Each row has a hidden value. The values are split into ranges, and the group after each row names the range that its value falls in. Each part has its own value, ranges and names.
(in the rows, 100 means zero)
 85  65 147 106  99  98 115  69 124 123 112 131 129 104 105 100 108  97 120  80  84 124 103 135 105  75  58 113  84 110  82 127  73
BT
 91 111 134  80 125 110 158  88  54 116  31  65  77 111 111  94  75 103  99  57  99  73 113  33 103  98  27  61  64  98 101  71 103
JZ
 96  95  93 109  64 109  82  84 124  84 156 118 111  90 109  95 143  79 111 121  90 114 102 152  89  71 134 144 122 102  99 150  85
BT
106 120  49  94  67 146  64 118  76  87 114 111  93 118 101 109 121  91 102 127 120 110 100 115  69 132 125 104 140  83  97 107 121
BN
 92 111 127  85 127 110 150  99  52 117  36  66  69 119 106  98  72 103 100  69 106  81 110  32 102 111  18  52  74  94 117  66 107
JZ
 95 132 101  85 115 125 131 101  41 103  59  81  94 104 108  88  93  72  87  86 102  82 113  49  85 102  74  88  87  91 100  51 112
JZ
106 106 118 112 137  62 112  99 123 117  92 119 164  69  90  84  85  77  71  74  61 107 103  83 112  98  91 105  58 101  53  60 138
DR
 79 130 119  98 106 123 141 100  59 106  79  49  39 110 114 103  95  88 111  95  94  81 104  56  97 110  54  81 119  98 134  88  81
BN
 85  59 150 104 105  96 122  69 122 122 106 121 117 107 105 100 104 107 122  79  83 120 102 131 110  73  50 109  81 110  92 147  67
BT
 73  68 137 106  91 110 113  75 121 129 110  97  85 115 105 122 105 112 136  93  90 116  99 118 106  94  40  93 118 110 123 164  61
RD
109 115  80 103 141  74  93 117 101 128  85 120 136  98  80 104  75  88  72  91 101 106  98  60  93 149  64  64  93  83  63  43 158
DR
100 105  81  89  54 145 101  99  69  84 110  85  63 126 114  96 125  99 115 122 115 104 103 117  77  94 124 116 126  94 119 132  77
DR
103 125  90  77 130 113 118 126  58 128   4  96 143 111  95  78  50  95  65  51  80  99 108  25  89 125  52  78  50  85  54  33 170
JZ
 91 103 130  85 138  70 117  92 125 129  63 123 146 100 100  93  57 111  81  57  91 110 101  61 111 113  22  79  76  94  75  63 136
RD
100 100  98 116  61  90  74  83 142  83 181 131 131  80 115  92 147  73 105 130  83 120  98 162  89  79 150 164 126 108  93 141  75
BT
 99 135  72  86  94 122 102 111  66  86 100  82  80 112 106  99 104  87  91 114 112  92 102  73  80 118 107  93 127  85 111  76 118
BN
101 122 122  99 118  86 122 101  82 121  65 114 153  89 101  78  77  74  72  76  75 106 104  73  99 118  85 109  64  99  50  37 123
BN
 88 133 115  93  89 130 116 102  59  97  97  91 110 106 119  88 110  58  95 108  97 103 105  90  83  99 105 123 112  97  94  77  88
BN
 68  83 187 105  44 118 149  42 115  88 152  94  90  98 152  82 147  82 146 110  77 116 107 169 115  28 124 180 104 134 125 169   0
BT
105 129  68  85  72 143 112 111  45  73  86  55  36 114 115  99 113  97 104 110 116  72 109  68  82 104 120  85 120  90 142 108  98
JZ
108  99  74 124  67  90  60 107 150  92 157 126 139  85  95  98 124  88 101 122  74 127  92 160  95 103 151 141 117 103  68 136 109
BT
 98 103  95  92  52 146 105  96  72  82 108  73  46 130 119 100 122 105 126 122 117  95 102 115  85  98 118 104 129  98 133 143  63
DR
 59  87 152 105  65 126 125  58 106 127 131  82  74 101 121 119 122  83 140 104  84 110 105 124 100  76  29 127 134 121 142 162  31
DR
 92  96  89 117  81 104  73  96 132 104 155 126 139  85 100 102 125  77 106 113  72 128  97 154  92  95 111 143 119 104  77 132  99
BT
 95 107  71  97  77 133  77 111  89  96 119 111  91 123 102 111 118  94 113 125 112 116  98 122  80 118 115 104 136  89 103 117 111
DR
 85 122 130  96 105 119 146  93  61 103  82  63  78 106 117  89  96  87 102  94  85  92 105  68  98  93  73  96 103 102 113  87  72
BN
 96 101  68 115  86 116  64 106 117 100 131 119 117  96  93 113 122  89 106 115  90 119  98 131  86 117 103 114 132  94  86 118 119
RD
 87 109 148  77 119  94 150  64  76 123  50  65  80  94 114  91  80  97  91  52 101  67 118  29 100  84   1  79  71 103 142  88  85
BN
 98  98 132 110 128  64 114  84 125 119 110 123 151  75  88  87 102  69  82  82  73 104 106  95 104  83  72 114  72 104  71  77 115
BT
